In the rows, 128 means zero.
Both labels of each row:
[123 124 117 145 111 134 135 126 149 209 135 153 112 152  27 135 146 147
 168 111 122 121  70 138  86 133 112  98 107 146 117 100 185 103 155  92
 130 142 132 116 132 106  63 106 142 162 128 136 115 102 123 120 170 101
  91  92 131 113 114 151 104 173 126 137 117 175 144 114 174]	jj + [11]
[135 172 130 126 107 116 152 149 132 218 124 157 126 137  96 151 146 144
 145 127 135 126  85 155  73 116 109  88 102 135 146 116 148 132 157  78
 123 109 137 137 122 121  81 112 130 151 176 139 147 128 105 117  55 114
  89  89 128  65 118 143 117 155 116 111 113 149 144 117 145]	jj + [13]
[151 145 133  95 116 114 132 126 133 225 155 145 132 134  88 157 157 162
 214 122 152 110  94 151  50 120 115  69 119 184  79  95 164 115 160  69
 115 128 133 124 131 109  91 131 146 155 106 125 145 113 132 127 143 122
 102  94 157  43 125 100 102 180  97 164 136 161 135 124 115]	Jh + [13]
[114 141 119 146  78 144 128 125 146 213 153 164 121 144  86 112 136 144
 226 136 119  84  83 137  83 148 123  88 103 150 113 118 182 104 119 104
 111 132 146 153 131 128  96 128 151 144 139 154 110 141 130  77 160 127
 101  97 122  61 116 122 115 164  91 129 119 147 149 133 138]	jj + [11]
[161 135 108 111 140 133 143 144 148 171 142 157 138 161  94 136 142 126
 183 136 142 110  79 117  66 132 139  91 128 185 108  84 178 136 154  81
 127 148 136 132 125  85  85 105 157 136 142 132 151 120  93 114 165 128
 127 103 122  81 122 101 108 158 124 119 108 161 152  71 132]	Hp + [11]
[144 130 108 143 113 130 133 152 156 218 115 135 135 162  86 120 149 129
 169 131 130 132  79 136  66 120 117  77 109 157 113 125 190 121 155 141
 125 140 137 157 143 101  86 163 146 138 140 135 104 101  91 101 155  90
 103 120 192 103 126 144 113 161 119 114 106 161 166  87 153]	jj + [13]
[146 165 116 139 101 153 128 132 151 237 140 148 139 145  82 159 156 156
 151 139 136 116  93 120  49 134 107  64 110 174 114 110 145 102 139  77
 118 146 142 153 123  96 108 131 119 138 127 150 138 136 238 118 155  85
  95 101 145  36  93 145  97 187 105 157 152 137 148 114 124]	Jh + [13]
[146 155 121 123 122 123 138 132 142 193 167 162 127 133  97 139 140  99
 147 159 148 110  87 126  61 112 115  79 125 184 134 119 173  97 153  78
 102 122 132 131 117  93  92 131 116 146 100 128 156  92 123 138 158 127
  80 106 130  93 128 135 108 153 112 155  98 171 163  99 143]	Lc + [13]
[153 127 152 136  60 130 141 150 139 244 116 150 144 149  87 165 164 162
 149 164 119 116  82 117  72 155  95  93 126 131 126 116 119  96 125  98
 121 114 134 162 132 122 105 141 138 161 126 153 129 111 140  95 131 111
  97  89 131  64  99 121 105 159 112 129 143 159 140 113 108]	jj + [13]
[159 127 114 112 144 147 147 105 127 191 155 170 124 163  72 145 170 115
 176 138 146 112 108 123  59 159 117  75 104 172 121  82 203  94 143  91
 139 128 125 120 132  83 111 114 164 141 120 161 119 118 103  94 164 122
  88  74 140  66 129 133 131 143 108 136 109 155 244 120 136]	Hp + [11]
[108 140 139 136 142 141 148 179 101 231 126 136 127 143  86 109 163 153
 181 155 125 119  89 138 100 146 103 102  86 181 127 113 174 100 121 146
 106 167 168 167 125 106  97 138 161 189  90 139  70  74 120  96 134 128
  50  93 158  89 120 143 122 132 114 134  72 154 135 155 122]	Hp + [13]
[136 152 120 127 111 132 111 121  79 219 146 148 138 162  97 154 156 130
 161 141 136 124  80 119  62 126 113  57  87 144 131  99 158 105 147 102
 151 126 141 195 135 140 123  74 156 132 126 123  99 125 131 109 152 135
  80 101 141  61 140 143 121 175 121 146 126 144 138 107 137]	Jh + [13]
[136 119 112 118  87 133 151 147 156 214 143 122 149 154  80 189 149 136
 145 151 187 116 112 121  82 181 107  94 150 148 114 126 158 114 117  82
 138 103 146 142 130 145 102 129 116 109 154 129 162 118 117  97 140 107
  79  68 176  82 120 132  97 150 154 141 138 140 144  91 118]	Jh + [13]
[121 127 116 136  92 143 144 135 145 240 136 146 133 137  69 126 141 136
 153 144 122 128  92 139  71 147  94 104 111 140 136 138 170 101 132 109
 127 149 138 165 134 116  95 133 137 133 137 137  93 110 129  90 160 130
  82  90 127  95 139 143 113 130 113 115 105 179 149 134 150]	jj + [11]
[126 141 110 126 143 145 155 159 140 204 125 158 140 139  79 115 157 139
 162 128 123 111  86 131  59 128 113  95 108 153 133 117 156 106 136  82
 115 134 172 157 141 121  97 135 142 117 115 161  80 147 129 107 146 130
 102 109 142  65 122 130 128 154 112 132 127 166 145 135 160]	jj + [13]
[128 115 111 138 126 144 119 129 142 215 146 140 128 149  82 132 150 146
 164 136 127 144  98 143  66 144 124  82 109 191 126  96 174  96 134  66
 100 113 152 127  98 105  92 122 105 147  88 150 136 129  94 107 156 109
  95  81 126  59 109 147  65 140 105 135 112 153 172  76 145]	Lc + [11]
[137 137 135 137 102 135 148 136 141 183 161 127 139 153  88 163 162 118
 154 145 140 108  91 141  54 129 117  72 100 168 141 102 166 125 152  99
 122 121 128 121 130 110 114 111 158 147 111 136 129 139 141 120 134 103
 118  89 142  91 126 141 121 166 127 133  58 140 146  78 131]	Jh + [13]
[157 136 131 154 110 122 148 138 133 252 105 149 150 141  86 169 147 133
 146 150  86 117  98 123  43 118  91  83  67 160 128 106 143 112 140 104
 133 166 139 123 129 107  98 129 120 136 146 163 154 105 146 150 164 114
  68 102 149  57 114 135  84 158  99 148 162 150 148 114 119]	jj + [13]
[154 140 117 129 118 126 125 126 150 179 161 136 142 144  85 136 138 148
 143 143 135 131  99 144  53 148 113  75  93 192 125 110 163 129 150  82
 118 140 129 126 153  99  70 102 132 157 106 143 156 112 148 131 150 110
  34  71 139  78 137 140 119 128  93 145 131 176 150 106 146]	Lc + [13]
[126 153 139 119 108 137 142 119 145 221 140 141 138 156  84 156 161 166
 164 169 136 119  72 100  62 114 127  89 104 161 125 121 197 112 142 101
 128 133 137 109 134 116  79 118 156 151 146 139 123 117  57 105 155  98
  61  62 150  71 131 118  99 158 110 149 135 164 139  85 121]	jj + [4]
[139 130 126 131 109 127 117 121 157 210 114 132 127 156  91 131 137 144
 162 119 119  85 100 129  76 118 129 123 111 168 100 105 144 115 134  86
 123 130 154 149 145 101  90 126 105 128 119 117 128 128 101 110 155 120
  97 112 122  73 121 129 102 176 125 133 123 142 147  92 134]	Jh + [4]
[105 140 124 123 131 144 143 150 142 172 170 126 144 103  85 110 126 159
 150 138 139 103  81 138 127 136 123 116 118 162 141 118 174 140 159 114
 108 126 152 131 112 104 100 116 117 130  56 140  91  91 118 123 138 119
  42  33 145 134 130 162 117 131 117 156 113 168 143 111 103]	Hp + [13]
[146 146 120 121 135 136 159 129 137 189 125 154 131 167  85 157 154 139
 177 140 140 127  54 126  85 167 110  90  99 171 123  75 177 109 141 113
 120 137 135 130 112 110  87 117 147 175 119 136 134 120 107 111 162 100
  83  73 162  60 117 123 123 142 101 171 125 146 130 135  96]	Hp + [13]
